In the rows, zero is written as 128.
Here are made-up elements, facts about them, and rows of numbers that follow some of those facts. Name the element behind each unnamed row.

Some facts about the elements:
batridrin β:kesenuk,bridre,zeduk,baval π:gutrukim θ:duner
bepu β:kifli,fegruses,kesenuk,lipo θ:drifen
biful π:stozus θ:flagris
biska β:grabren,febre
bragrafles π:fluskis θ:plibrun
bredrer β:stupur,loklol,baval π:bepu θ:drifen
brezi β:druruflis,tono
briflas β:zeple,mabrin,flomi,ditigos θ:bridre
brivarik β:skuflur,neginom
bruklem β:stelen π:tigrek θ:plakle
bunol π:notro θ:stebrosti
buzik π:klelen θ:goskobul
damu β:tregen,stelen,flinobro
didri β:stelen
ditigos θ:nafle
dokle β:stupur
druzom β:deskur,klelen,zeduk θ:kloflas
dufur β:mufu,lestol π:vibu θ:deskur
febre θ:mufu
festi π:rigi θ:muvora
flasto π:mabrin θ:zeduk
fleregre θ:zoplon
fleskan π:pegor θ:deskur
flinobro π:klokudrom θ:brokir
flogim θ:tomi
flomi θ:tono
fluskis θ:plibrun
garim θ:neginom
gepluk β:skuflur,stelen θ:stebrosti
gogrek β:grodrimas,gruti θ:trobedro
gotar β:stupur,mufu,plubrin θ:grudren
grabren π:flomi θ:tono
granem π:plamir θ:baval
grebol π:klivar θ:biska
grodrimas θ:gruskol
grufi π:nisi θ:brivarik
gruti π:klaren θ:muvora
gukur π:granem θ:baval
gutrukim π:klimabi θ:duner
kana β:klelen,gruti,plibrun π:plegro θ:zeduk
kesenuk π:klabus θ:flagris
kesinir θ:klapla
klabus θ:flagris
klaren β:stosta,bragrafles π:festi θ:muvora
klelen θ:goskobul
klimabi β:klelen π:staskik θ:duner
klirun θ:pabin
klivar β:skuflur,loklol,fluskis,venozun θ:biska
kloflas β:fleregre,pego,draklik,losta
klokudrom β:tigrek θ:brokir
koflu θ:kifli
lazem β:tregen θ:druruflis
legris β:buzik θ:brezi
lestol π:sesun θ:brokir
lipo π:ditigos θ:nafle
loklol π:grebol θ:biska
losta θ:stanido
ludrim π:garim θ:neginom
mabrin θ:zeduk
mube β:flasto,zupludon,zeduk,venozun π:skuflur θ:nafle
muvora β:zeple,stanido
muzagrir β:druruflis,trobedro,vaflol θ:luven
nakal β:zeple,klirun,loklol,ditigos π:bragrafles θ:plibrun
nebi π:kana θ:zeduk
neruk θ:stosta
nimar θ:draklik
nisi π:plesir θ:brivarik
nodonim β:ditigos,brokir θ:deskur
notro β:biful,ludrim π:gepluk θ:stebrosti
pabin β:flagris,kesinir,plegro,nebi
pamer β:flogim,sudar,loklol π:bunol θ:stebrosti
patul β:nimar,drifen π:legris θ:brezi
peflo β:nafle π:gotar θ:grudren
pego π:zupludon θ:neginom
pegor π:nodonim θ:deskur
plakle β:fleregre,gutrukim
plamir θ:baval
plegro π:flasto θ:zeduk
plesir β:pegor,plamir,losta θ:brivarik
plubrin π:tregen θ:brokir
posar β:tigrek θ:truskestek
rastus β:tupastar,deskur,pegor
rigi β:grudren θ:muvora
ritrok β:grebol,kesenuk,truskestek,brokir π:febre θ:mufu
seni β:neruk,klabus π:loklol θ:biska
sestin π:stelen θ:damu
sesun π:flinobro θ:brokir
siski β:pego,febre,ludrim π:dufur θ:deskur
skazezis β:deskur,sesun π:flogim θ:tomi
skerik π:lestol θ:brokir
skuflur π:lipo θ:nafle
sosizos β:stosta π:pego θ:neginom
staskik β:biful,gruskol θ:duner
stebrosti β:kifli,grabren,tipli,tigrek,sestin,baval
stelen π:sudar θ:damu
stozus π:kesenuk θ:flagris
stupur π:zegrone θ:naske
sudar θ:damu
teflu β:febre,flinobro,losta θ:dokle
tigrek θ:plakle
tipli π:ludrim θ:neginom
tomi β:zeple,kesenuk
tomom π:peflo θ:grudren
tregen π:skerik θ:brokir
tupastar π:posar θ:truskestek
vaflol π:druzom θ:kloflas
venozun θ:naske
vibu β:koflu,flinobro,venozun π:fleskan θ:deskur
vuze β:vaflol π:grabren θ:tono
zaplon β:stanido,trobedro,koflu π:klirun θ:pabin
zegrone π:venozun θ:naske
zeple π:grodrimas θ:gruskol
zupludon π:tipli θ:neginom
zuvi β:neginom,luven,skerik θ:fegruses

Known rows:
neruk: [131 139 122 119 139 119 134 124 119 142 125 124 130 127 128 147 129 121
 134 112 132 117 118 121 132 133 123 129 131 131 123 142 127 131 130 115
 112 127 132 131 135 137 119 144 117]
gukur: [118 147 126 127 124 116 130 105 127 124 143 143 135 128 146 127 130 128
 119 116  96 129 119 129 130 158 120 103 105 140 142 130 118 135 150 138
 125 165 153 119 130 137  91 148 124]
zaplon: [122 139 128 136 116 104 138  94 138 117 135 139 138 127 141 122 134 123
 107 121 102 127 122 140 140 157 118  92 119 143 146 132 136 146 142 144
 125 168 147 135 120 139  85 151 128]
rigi: [131 126 118 113 124 145 121 121 124 142 120 113 100 134 101 100 113 128
 136 120 159 117 124 129 140 120 142 131 160 120 120 116 130 144 106 115
 116  89 121 168 133 110 126 130 111]
klirun: [122 138 120 126 126 123 126 111 131 118 130 158 122 131 131 126 127 126
 119 122 117 123 118 139 136 148 127 123 123 127 128 127 137 131 140 137
 126 140 137 142 130 136 111 143 128]
skuflur: [122 132 134 117 134 128 134 115 124 122 128 169 138 122 127 119 125 122
 112 117 110 122 108 135 126 129 125 126 127 129 136 118 123 134 145 132
 117 135 133 134 141 148 111 125 121]
pabin: [129 136 125 117 125 119 145 122 128 121 130  99 133 125 119 142 131 118
 135 116 152 123 143 118 124 140 115 110 140 138 126 138 115 129 123 117
 119 128 136 135 129 132 113 152 110]
bepu: [126 135 116 124 113 129 132 108 131 116 135 129 111 129 142 121 130 127
 116 128 134 125 130 147 141 147 131 109 125 135 138 123 127 130 124 142
 130 142 148 131 120 119 102 148 113]
plubrin: [126 166 129 109 126 127 138 115 132 122 139 167 137 138 154 127 137 150
 123 114 103 129 120 120 140 143 111 106 100 144 139 137 112 131 157 145
 135 154 145 112 128 135  98 149 130]
deskur: [142 140 123 154 129 141 105 161 103 129 127 128 139 124 135 153 135 128
 135 130 123 120 126 121 121 131 110 152 151 150 125 119 125 127 128 121
  99 141 131 141 143 152 111 155 107]
venozun: [124 123 128 119 137 135 123 128 127 133 125 162 122 129 118 110 122 126
 122 120 123 119 111 145 135 120 138 138 144 118 124 113 133 139 130 130
 113 114 129 156 148 133 122 129 115]
gutrukim: [122 138 126 126 125 124 124 118 131 146 131 134 124 138 129 118 127 130
 132 106 106 130 124 129 135 143 142 121 122 135 138 125 134 142 135 136
 122 141 150 141 145 130 103 146 112]
skazezis: [123 142 128 136 132 121 128 114 127 119 145 129 137 132 154 117 131 132
 114 122  93 130 126 146 129 148 118  94 113 149 149 128 116 137 146 141
 115 170 145 121 123 130  93 162 123]
gruskol: [129 131 131 126 133 126 132 132 128 129 127 120 134 133 121 153 130 117
 142 111 136 122 136 116 127 136 128 128 132 134 121 139 124 129 128 125
 121 125 142 136 144 141 116 145 106]
tipli: [139 125 128  96 127 156 101 131 139 142 128 145 102 148 124 110 109 118
 138 129 172 115 113 137 133 112 149 157 148 106 113 117 136 135  97 124
 111  97 144 149 130 113 130 126 108]
nakal: [123 138 122 125 116 109 136  94 135 107 137 145 130 122 147 123 135 130
 106 129 115 131 120 146 140 163 122  90 114 142 143 131 133 131 150 145
 131 169 144 128 118 136  90 153 128]
zoplon: [131 132 129 126 132 121 137 132 122 119 125 118 135 127 122 149 135 118
 139 111 143 120 135 119 122 134 119 122 137 135 123 136 123 125 124 121
 118 125 137 135 139 136 115 146 110]
duner: [125 132 130 118 131 114 136 128 118 134 125 115 132 131 123 144 138 125
 146 107 139 137 136 121 129 142 133 119 136 133 121 133 135 125 128 117
 123 132 135 147 143 130 119 160 110]
mufu: [126 135 126 111 134 128 135 130 115 125 128 130 135 127 125 156 133 124
 143 111 142 122 131 114 121 136 121 134 131 126 118 130 121 118 135 115
 121 122 140 129 145 144 122 143 110]
stozus: [121 141 125 123 124 125 127 110 127 134 136 135 119 131 129 114 127 131
 123 116 115 129 122 129 134 144 132 115 120 134 131 124 126 142 136 127
 121 141 143 135 135 131 106 141 121]
losta: [137 126 127 128 143 124 132 139 131 149 122 126 134 128 128 154 127 113
 137 107 114 112 119 129 135 127 138 140 127 128 133 137 132 134 123 129
 108 130 147 131 148 141 117 141 107]

Rows to name:
No name comes twice in this set of rows, the named rows included.
[131 125 119 115 133 145 117 131 126 150 121 123 102 136  97 102 114 128
 136 114 147 118 122 128 139 120 146 143 153 116 116 117 130 149 111 112
 116  84 122 161 141 118 133 125 110] : klabus
[146 109 123 113 137 170 122 171 144 163  94 139 102 146  74  89 111 128
 142 124 178  92 121 135 157  63 149 169 189 107 104 112 140 155  79 118
 117  31 106 194 147 108 150  96  98] : flinobro
[106 143 118 124 133 128 112 119 113 151 145 138 113 139 106 114 124 127
 140 127 135 108 117 126 129 125 141 124 138 117 114 133 117 132 117 131
 121 110 124 142 128 122 101 122 115] : plegro
[120 144 129 127 138 122 120 116 118 128 146 145 131 139 149 120 134 138
 128 113  84 141 116 138 127 155 123 108 101 139 137 126 115 137 152 133
 118 170 138 126 136 138 106 159 129] : gruti
[118 124 114 125 144 139 112 139 113 149 130 143 108 137 106 107 125 122
 133 137 145 108 117 150 131  99 152 143 159 107 105 116 131 129 100 130
 111  93 109 163 134 114 112 115 106] : flasto
[140 125 114 126 130 111 143 112 129 122 119 113 126 119 129 147 133 114
 115 127 148 120 122 137 140 138 121 116 138 135 126 141 141 127 125 127
 119 130 128 141 120 131 118 149 121] : briflas
[138 122 123 128 138 112 136 130 125 138 120 138 140 126 121 149 133 118
 126 117 124 116 114 132 133 130 122 134 133 125 124 139 141 133 130 122
 113 131 131 144 141 145 120 139 117] : koflu
[123 139 122 116 119 135 130 113 128 122 140 134 117 130 141 120 121 126
 115 118 126 124 127 135 137 145 135 116 119 138 136 121 126 131 129 139
 123 139 152 124 132 122  97 143 113] : posar
[142 124 114 123 143 166 119 166 134 147 112 126 100 147  99  90 115 135
 145 132 157 105 124 134 153  85 139 148 169 118 107 118 124 150  96 121
 115  61 108 175 131 102 150 118 106] : sesun
[141 118 130 125 128 117 150 123 133 143 119 103 136 124 132 145 125 113
 117 114 132 114 126 139 134 119 136 120 143 138 137 135 135 131 115 132
 113 137 146 134 139 130 104 148 105] : teflu

Now the same elements, written a new way:
Some elements and their rows:
grebol: [134 125 129 159  90 185 115  99 114 156 111 112 123 130 166 129 114 108
 102 115 112 107 100 142 132 152 135]
flinobro: [153 131 166 135 134 143 123  51 113 163  90 117 167 119 194 153 150 107
  99 132 114 152 131 117 101 108  67]
tomi: [142 121 100 153  94 185  90  94 121 142 127  97 131 134 150 115  84 160
  99 133 116  86 122 118 104 177 150]
vaflol: [121 122 103 159  68 209 122 133 122 133 114 123  98 137 140 123  81 113
  98 130 117 109  91 160 173 162 181]
plamir: [131 122 128 151  92 189 120 101 118 149 107 116 120 128 164 132 112 102
 101 119 114 115 101 142 133 147 133]
flasto: [127 120 135 159  90 177 106  81  94 134 104 123 132 140 167 125 117  99
  95 105 122 108 111 137 110 113  92]
kloflas: [147 122 100 119  94 196 104 101 149 124 120 115 114 133 153 129  86 141
  98 140 117 119 108 123 125 142 152]
tono: [164 121 120 144  86 208 100 104 123 134 109 104 114 121 159 129  96 122
  91 126 106 120 102 140 136 156 148]
pabin: [148 123  97 136  88 195  99  96 136 127 122 109 118 128 146 124  91 138
  98 132 106 122 107 130 118 155 149]
zupludon: [101 125 132 149 104 192 124  93  99 140 105 129 107 114 151 128 127  88
  85 118  97 113 105 126 115 160 142]
mube: [102 124  73 159  70 202 119 120 138 128 122 124 107 141 127 110  83 127
 110 122 113 115  96 148 162 166 178]
dokle: [166 111  78 153  65 200 110  68 134 119 134 109 117 130 154 123  99 134
  96 130 110 151  99 115 134 154 149]
rigi: [118 125 107 147 109 166 118  75 129 152 114 113 133 137 171 131 118 113
 113 109 119 135 117 118  88 143 107]
klabus: [143 125 145 150  93 166 114  77 119 163 113 118 142 117 174 133 139 100
 102 114 103  89  98 135 132 138 115]
sudar: [135 121 125 159  87 188 121  93 112 149 110 114 120 128 164 130 113 101
 100 118 113 119 102 141 135 149 134]
tipli: [108 129 141 145 115 176 124  76  97 150 105 128 117 109 166 132 136  83
  83 112  96 118 105 118  88 155 118]
drifen: [163 121 122 143  84 207  99 106 121 134 109 104 113 119 158 129  95 119
  91 129 106 120 101 140 132 156 147]
damu: [149 128 107 134  83 188  99 111 140 136 129 116 110 134 115 140  94 173
 107 118  86 138 111 133 111 133 149]
klapla: [163 121 122 145  87 208 100 102 120 133 111 103 112 119 155 129  96 121
  89 129 104 122 102 141 133 156 148]
pamer: [117 118  76 169  60 199 124 109 131 129 132 124 106 147 133 117  80 136
 108 127 120 120  92 142 162 167 185]
nebi: [117 120 105 168  57 212 111 130  98 111 114 135 101 149 133 114  73 115
  91 122 123  99  92 166 169 139 166]

Name these rows:
No name comes twice in this set of rows, the named rows included.
[146 112 108 182  64 197 125  93 109 145 123 115 114 136 156 126 106 114
 100 124 119 119  95 136 159 164 160] : loklol
[ 97 125  67 168  73 204 117 118 128 132 122 115 105 146 134 108  72 127
 112 120 121 130 102 147 135 182 176] : batridrin
[137 130 126 161  98 181 124  88 107 142  96 119 139 120 163 130 109 111
  91 145 115 143 108 149 159 147 133] : skerik
[131 121  79 158  82 191 145 104 132 115 156 119 119 137 139 123  87 104
  92 119 109 118 118 142 149 158 146] : dufur
[148 107  81 185  39 217 135  95 116 123 131 122  96 138 150 124  96 103
  97 126 119 149  80 144 190 163 183] : stupur
[128 113  62 180  44 201 131  91 126 121 143 126 107 145 138 114  84 127
 103 128 119 136  88 135 166 171 181] : bredrer
[ 86 128  81 150 108 187 108  94 139 140 100 111 127 128 145 109 112  97
 122 100 109 136 118 134 108 153 119] : klimabi
[123 116 115 182  78 199 114 131  98 149 123 110 113 148 141 116  73 144
  95 132 125  70 109 145 157 187 185] : zeple
[149 125  99 120  86 191 103 101 151 130 123 117 115 133 155 131  85 142
 101 140 114 116  97 127 122 147 155] : biska
[108 128  92 158  82 183 117 104 123 139 127 120 121 140 144 116  88 130
 106 123 117 105 103 142 124 168 156] : bepu

Now the same elements, written a new way:
Some elements and their rows:
staskik: [130 144 138 128 133 128  89 155  92  82 136 168 146 119 154 145 110 167
 189 103 144 143 106 121 157 113 146 111  98 112 115 111  63  89 117]
duner: [103 146 160 123 123 138 101 147  83 130 128 158 107 122 148 153 127 146
 139 108 145 152 109 114 164 101 146 155 126 119 106 143  87  92 126]
muvora: [143 153 159 122 127 154 115 151  93 157 132 139 107 126 156 153 131 128
 150 109 140 140  91 110 121 120 132 146 124 115 106 152  93  89 108]
festi: [122 149 157 128 112 140 106 151 101  93 145 171 112 123 161 153 116 143
 163  94 160 139 100 115 145 101 137 124 110 117 101 129  94 102 128]
gepluk: [135 162 130 134 135 133  87 154  84  72 141 161 138 115 152 148 111 136
 196 119 132 137  98 120 147 114 136 103 118 111  93 104  89 101 115]
flomi: [129 160 158 130 119 142 117 149 113 110 152 175 118 128 162 152 115 125
 163  88 143 134 102 110 161 115 132 131 109 116 100 138  79 104 120]
tipli: [120 140 152 137 119 129  87 152 127  84 149 170 141 130 146 152 110 162
 193 108 126 130  89 119 192  91 150 125 107 108 105 108  72  94 146]
stosta: [ 96 144 166 125 115 131 117 144  99 110 141 155  91 121 153 157 127 150
 138 108 157 142  97 113 167 102 141 157 122 121  96 142 100  86 118]
sestin: [118 137 184 130  96 188 107 150 116 147 137 172 108 127 166 172 118 126
 114  97 176 141 113 112 159  68 138 142 133 124 110 160 108 118 186]
gukur: [123 148 175 125  96 187 107 149 102 130 134 164  91 128 167 166 123 122
 114  77 190 149 113 117 136  84 133 134 127 130 102 160 111 123 163]
granem: [120 148 167 126 106 167 101 151 101 110 138 168 105 126 162 160 120 132
 137  91 176 144 109 118 145  89 134 129 118 121 104 146 104 110 144]
baval: [100 138 163 134 120 142 113 142 107 132 137 166 111 123 150 163 118 134
 137 131 133 133  96 108 185  80 143 164 132 112 105 145  96  91 135]
patul: [130 143 171 122  98 190 112 151  95 129 129 162  99 127 168 168 124 127
 114  86 200 153 109 117 121  89 133 125 130 131 102 160 106 117 164]
fleskan: [107 156 141 125 117 128 115 145 101  73 133 173 133 126 153 148 107 147
 182 103 143 129  96 118 178 119 138 109 105 116  99 102  67  70 113]
bragrafles: [111 145 168 126 103 155 124 148 101  99 141 173  97 125 163 160 120 137
 135  87 183 146 109 115 155  93 135 132 115 125  98 147  99 107 155]
klapla: [109 139 161 125 120 141 111 149  94 128 135 149  97 119 153 157 128 148
 141 111 151 141  91 113 151  99 140 152 126 119 101 138  96  87 125]
gogrek: [106 124 147 129 115 154  94 149  93 108 112 164 100 129 160 153 125 145
 137  93 159 139  84 120 118  93 141 123 112 124  98 134 100 105 128]
plakle: [123 143 159 123 123 156 102 153  85 139 127 132 108 112 155 155 125 156
 147 108 161 144 103 117 133  89 145 144 123 123 116 137  98  80 117]
fleregre: [117 154 167 134 120 152  98 149 100 116 132 164 104 112 163 154 115 159
 146  75 158 134 116 120 171  86 140 144 112 128 107 136 105  97 141]
grebol: [129 149 162 132 116 139 113 148 117 102 151 178 115 134 165 156 113 133
 162  98 152 128  89 112 154 104 135 132 108 111 104 137  86  93 129]
bepu: [134 134 160 127 113 183  92 152 107 143 131 165 126 135 159 164 116 132
 141 105 165 142  94 115 122 103 138 119 124 119 116 149  85 107 150]

Name these rows:
No name comes twice in this set of rows, the named rows included.
[ 91 113 166 129 108 170  90 157  97 116 139 164 105 125 171 158 125 120
 124  92 161 144  79 115 111  99 144 113 118 128  97 126  94 113 125] : kana
[122 165 180 124 101 177 126 144 108 136 150 166  81 128 171 163 124 119
 114  56 188 148 125 116 145  86 128 147 122 131  95 166 108 122 152] : vaflol
[ 91 138 146 140 131 128 100 160 108  71 157 179 134 111 164 146 115 125
 177 105 113 128  80 111 173 112 145 120 106 116  88  99  79 100  95] : flasto
[144 153 147 126 119 163 104 150  91 120 121 147 108 128 162 152 122 145
 152  77 148 143  91 118 117 123 133 124 110 125  99 147  89 105 114] : muzagrir
[135 143 163 125 128 158 112 150 104 163 129 142 114 129 153 154 129 132
 145 116 131 139  84 107 133 120 135 143 124 115 110 153  78  88 110] : tomi
[135 155 127 137 133 141  79 150  90  85 136 160 136 118 152 148 112 129
 198 125 128 133  82 117 133 113 132 101 117 107  96 105  91 102 109] : klivar
[ 94 139 167 128 104 141 112 154 103  68 150 176 118 111 168 159 115 146
 158  89 158 144  80 111 165 114 143 131 104 122  86 126  82 100 121] : plegro
[124 145 149 131 127 156  83 162  91 121 140 157 123 118 160 150 114 150
 161  94 153 138 106 124 119  89 144 111 111 122 118 114  89  98 136] : plesir
[131 152 178 121  98 188 117 151  98 141 134 154  89 129 169 164 127 117
 118  70 195 152 116 116 123  96 131 131 122 131  99 163 105 121 152] : vuze
[135 159 120 127 143 107 112 144 105  72 133 173 175 129 150 131  99 158
 230 127  89 119  66 113 170 160 136  93  85 101 101  82  36  53  63] : nodonim
[122 153 157 131 120 157 129 143 114 143 165 156 127 130 152 148 115 154
 121 128 161 132  79 109 166 128 127 173 125 123  99 144  83 100 112] : brokir
[106 128 171 125 111 188  95 151 100 139 131 165  84 136 167 162 129 115
 100  89 184 146 106 122 103  71 136 123 129 130 111 146 107 112 162] : skazezis
[112 168 159 136 112 170 113 150 102 117 167 168 117 117 158 156 110 137
 131  94 183 140 119 122 164  88 126 143 130 131  93 132 112 127 151] : tregen
[125 157 177 121  97 212 104 151  99 163 111 146 112 123 171 167 118 133
 120  84 182 145 127 124 135  65 136 120 135 138 116 145  95  95 171] : siski

